[ 0.24  1.86 -2.44 -1.02 -1.47  1.53 -4.94 -0.97  8.03  0.12] = <58>
[ 0.24  1.86 -2.44 -1.02 -1.47  1.53 -4.94  0.32  8.03  0.12] = <13>
[-4.04 -1.00 -0.07 -2.26 -1.24  0.61 -2.29  0.32  4.95  1.27] = <79>
len: [-4.04 -1.00 -0.07 -2.26] | 4
len: [ 0.24  1.86 -2.44 -1.02] | 4
len: [ 0.24  1.86 -2.44] | 3
len: [ 0.24  1.86 -2.44 -1.02 -1.47  1.53 -4.94 -0.97  8.03  0.12] | 10
len: [-4.04 -1.00 -0.07 -2.26 -1.24] | 5
len: [ 0.24  1.86 -2.44 -1.02 -1.47  1.53] | 6

[-7.80 -5.72  0.52  6.18  7.80  3.61 -2.67 -7.27 -6.96 -1.52  4.78  7.94
  5.17 -1.28 -6.77 -7.64 -3.06] -> <97>
[-6.19 -0.55  5.53  7.80  4.55 -1.92 -7.10 -7.23 -2.42  4.02  7.62  5.90
 -0.19 -6.06 -7.57 -3.86  2.54] -> <114>
[-2.04  4.73  7.84  5.44 -0.43 -6.25 -7.49 -3.49  3.17  7.55  6.93  1.27
 -4.94 -7.87 -5.10  0.99  6.54] -> <123>
[ 5.37 -0.48 -6.33 -7.74 -3.63  3.05  7.28  6.81  1.40 -4.93 -7.89 -5.11
  1.23  6.53  7.48  3.11 -3.28] -> <12>
[ 1.27 -4.99 -7.71 -5.28  0.95  6.67  7.50  3.10 -3.49 -7.61 -6.46 -0.80
  5.20  7.77  4.71 -1.73 -6.97] -> <102>
[-7.82 -5.00  1.08  6.77  7.44  2.97 -3.50 -7.64 -6.38 -0.67  5.46  7.71
  4.54 -1.82 -7.25 -7.37 -2.61] -> <20>
len: [-7.80 -5.72  0.52  6.18  7.80  3.61] | 6
len: [-6.19 -0.55  5.53  7.80  4.55 -1.92 -7.10 -7.23 -2.42  4.02  7.62  5.90
 -0.19 -6.06 -7.57 -3.86  2.54] | 17
len: [-2.04  4.73  7.84  5.44 -0.43 -6.25 -7.49 -3.49  3.17  7.55] | 10
len: [-2.04  4.73  7.84  5.44 -0.43 -6.25 -7.49 -3.49  3.17  7.55  6.93  1.27
 -4.94 -7.87 -5.10] | 15
len: [-7.82 -5.00  1.08  6.77  7.44  2.97] | 6

[-1.64 -0.43 -5.38  6.04 -4.86 -0.12] = <87>
[ 0.51  2.05 -0.14 -1.21 -0.46  0.70] = <133>
[-1.91  0.32  2.21 -0.72  1.20 -0.63] = <23>
[ 0.51  3.82  2.57 -1.69  0.02 -0.42] = <150>
[ 1.02  6.32  4.24 -2.99 -0.04 -0.19] = <139>
[-3.01 -2.39  6.98  1.99  3.29 -2.54] = <40>
[-2.30  0.37  2.78 -1.28  1.30 -0.89] = <49>
[ 3.04  3.59 -1.57  0.08  3.86 -2.71] = <126>
[-1.65 -2.19  0.45  0.66  2.03 -2.37] = <147>
len: [-1.65 -2.19  0.45  0.66  2.03 -2.37] | 6
len: [-1.91  0.32  2.21] | 3
len: [-1.64 -0.43 -5.38] | 3

[-3.12  0.06 -0.37  2.22 -1.26  0.69 -0.38 -1.65 -0.39 -0.18  0.00 -0.08
  1.30  0.56  1.26  1.38  0.16  1.95 -0.80  0.89 -0.68  0.30 -1.76 -1.02
 -1.18 -4.37  0.28  0.80 -1.88 -0.99 -2.07  0.30 -0.58  3.70  0.54  0.04
  0.84 -0.67 -0.10 -2.02  0.07  1.56 -0.07 -0.51  1.52 -0.84  0.29  0.60
 -0.83 -0.04 -0.42  0.41  0.39  3.00 -3.62 -0.63] = <154>
[ 3.46 -2.87  0.74  0.77 -2.98 -1.85 -0.29 -1.68 -0.72  1.38 -1.57  0.74
  5.35 -1.22 -2.30 -0.64  0.08 -0.69 -1.77 -0.40  0.53 -1.37 -0.30 -1.27
  1.24 -1.24 -0.58 -0.10  0.40 -3.14  3.49  0.40  0.01  1.93 -1.19 -0.21
  1.45 -0.58  0.65 -1.46  1.08  1.08 -2.20  0.58 -0.66 -0.24 -0.55  0.63
  0.53 -0.96  0.22  0.19  0.26  1.72 -2.26  2.37] = <45>
[-0.52 -3.83  0.84 -0.80  1.77 -1.91 -1.14 -0.16  0.50  2.07  0.67 -0.15
 -2.65  0.09  1.70  0.95  0.31  2.87 -0.60 -0.23 -1.29 -0.89 -0.84 -1.64
  0.49  2.31 -1.01  0.67  1.82  0.04 -2.96  3.68  0.60  1.02  0.16 -0.62
 -0.14 -0.02 -2.52 -0.87  1.20  3.21  1.25 -0.86  0.62  1.50 -1.17  1.20
 -0.99  0.03  0.62 -0.54 -0.47 -2.22 -5.84 -2.61] = <50>
[-0.14 -2.00  0.45  0.35  0.06 -0.36  1.00  0.80  0.17 -0.13  0.86 -0.08
  0.62  1.02  0.51  0.05  0.34 -0.97  0.46 -0.15  0.70  0.72 -0.11 -1.30
 -1.93  0.12  1.77  0.11 -0.44 -3.26 -3.32  1.89 -0.29 -2.91  0.85 -0.68
 -1.36  0.80 -2.24 -1.68  0.94 -1.77 -2.12  2.28  1.24  0.66  0.28  0.38
 -1.16  0.30  1.66 -1.13 -1.19 -0.36 -0.54  1.15] = <148>
[ 2.01  1.06 -0.62  0.38  1.63  0.70 -0.39 -0.17 -2.85  0.72 -0.12 -0.07
  7.81 -0.20 -1.96 -1.51 -0.04  0.16 -2.13  0.12  0.58  0.74  3.83 -1.66
  1.67 -1.77 -0.74  0.46 -0.95  1.15 -0.89 -1.21 -0.71 -0.41 -0.19  1.94
  1.73 -0.44 -0.49 -0.33 -0.34 -0.03  0.85  2.30 -0.22 -0.61  0.43  1.21
 -0.12 -0.47 -2.17  0.96  1.87 -1.81  3.89 -0.47] = <143>
[-1.37 -0.37  2.53 -2.85  0.88  1.44 -0.37  0.30  0.74 -0.65  0.86 -0.25
 -6.16 -1.01  0.08  0.14  0.78  0.10 -0.50 -0.01 -1.32  0.40  0.99  1.43
 -0.25  0.81  0.66 -1.15 -1.54  1.88  1.50  1.12  0.10 -5.56  0.22 -0.68
 -0.95  0.21  0.41 -0.78 -1.03 -0.21 -0.90 -2.50  0.52 -0.42 -1.85 -0.45
 -0.95 -1.63 -0.35  0.30 -0.18 -3.72  1.58  1.09] = <27>
len: [ 3.46 -2.87  0.74  0.77 -2.98 -1.85 -0.29 -1.68 -0.72  1.38 -1.57  0.74
  5.35 -1.22 -2.30 -0.64  0.08 -0.69 -1.77 -0.40  0.53 -1.37 -0.30 -1.27
  1.24 -1.24 -0.58 -0.10  0.40 -3.14  3.49  0.40  0.01  1.93 -1.19 -0.21
  1.45 -0.58  0.65 -1.46  1.08  1.08 -2.20  0.58 -0.66 -0.24 -0.55  0.63
  0.53 -0.96  0.22  0.19  0.26  1.72 -2.26  2.37] | 56
len: [-0.52 -3.83  0.84 -0.80  1.77 -1.91 -1.14 -0.16  0.50  2.07  0.67 -0.15
 -2.65  0.09  1.70  0.95  0.31  2.87 -0.60 -0.23 -1.29 -0.89 -0.84 -1.64
  0.49  2.31 -1.01  0.67  1.82  0.04 -2.96  3.68  0.60  1.02  0.16 -0.62
 -0.14 -0.02 -2.52 -0.87  1.20  3.21  1.25 -0.86  0.62  1.50 -1.17  1.20
 -0.99  0.03  0.62 -0.54 -0.47 -2.22] | 54
len: [ 2.01  1.06 -0.62  0.38  1.63  0.70] | 6
len: [ 3.46 -2.87  0.74  0.77 -2.98 -1.85 -0.29 -1.68 -0.72  1.38 -1.57  0.74
  5.35 -1.22 -2.30 -0.64  0.08 -0.69 -1.77 -0.40  0.53 -1.37] | 22
len: [-0.52 -3.83  0.84 -0.80  1.77 -1.91 -1.14 -0.16  0.50  2.07  0.67 -0.15
 -2.65  0.09  1.70  0.95  0.31  2.87 -0.60 -0.23 -1.29 -0.89 -0.84 -1.64
  0.49  2.31 -1.01  0.67  1.82  0.04 -2.96  3.68  0.60  1.02  0.16 -0.62
 -0.14 -0.02 -2.52 -0.87  1.20  3.21  1.25 -0.86  0.62  1.50 -1.17  1.20
 -0.99  0.03  0.62 -0.54 -0.47 -2.22 -5.84 -2.61] | 56
len: [ 3.46 -2.87  0.74  0.77 -2.98 -1.85 -0.29 -1.68 -0.72  1.38 -1.57  0.74
  5.35 -1.22 -2.30 -0.64  0.08 -0.69 -1.77 -0.40] | 20
len: [-0.52 -3.83  0.84] | 3

[-0.79 -1.17 -0.89  3.65 -0.77  5.34] = <96>
[-0.06  0.10  0.16  1.33 -0.07  4.12] = <156>
[ 0.61  1.32  1.15 -1.28  0.57  1.71] = <138>
[-0.93 -0.96 -0.76  0.14 -0.92 -4.85] = <44>
[-0.81 -0.69 -0.55 -0.73 -0.81 -6.35] = <100>
[ 0.43  1.00  0.89 -0.70  0.39  2.01] = <74>
len: [-0.81 -0.69 -0.55 -0.73 -0.81 -6.35] | 6
len: [0.43 1.00 0.89] | 3

[ 2.56 -0.13  2.00 -4.75  2.34  0.93 -0.62 -1.42 -3.39 -0.27 -1.65 -3.61
 -7.76 -3.52  0.65 -3.57  7.46 -1.94 -2.03  1.38  2.93 -1.44 -0.64  4.14
 -5.75  1.06  1.56  1.94  2.06  1.15 -2.66] = <59>
[ 2.56 -0.13  2.00 -4.75  2.34  0.93 -0.62 -1.42 -3.39 -0.27 -1.65 -3.61
 -7.76 -3.52  0.65 -3.57  7.46 -1.94 -2.03 -1.64 -5.74  2.72 -2.86 -3.19
 -2.77  4.53  0.59  2.29  4.29  1.58 -0.80] = <85>
[ 2.56 -0.13  2.00 -4.75  2.34  0.93 -0.62 -1.42 -3.39 -0.55 -1.65 -3.61
 -7.76 -3.52  0.65 -3.57  7.46 -1.94 -2.03 -1.64 -5.74  2.72 -2.86 -3.19
 -2.77  4.53  0.59  2.29  4.29  1.58 -0.80] = <34>
len: [ 2.56 -0.13  2.00 -4.75  2.34  0.93 -0.62 -1.42 -3.39 -0.27 -1.65 -3.61
 -7.76 -3.52  0.65 -3.57  7.46 -1.94 -2.03 -1.64 -5.74  2.72 -2.86 -3.19
 -2.77  4.53  0.59  2.29  4.29  1.58 -0.80] | 31
len: [ 2.56 -0.13  2.00 -4.75  2.34  0.93 -0.62 -1.42 -3.39 -0.27 -1.65 -3.61
 -7.76 -3.52  0.65 -3.57  7.46 -1.94 -2.03 -1.64 -5.74  2.72 -2.86 -3.19
 -2.77  4.53  0.59  2.29  4.29] | 29

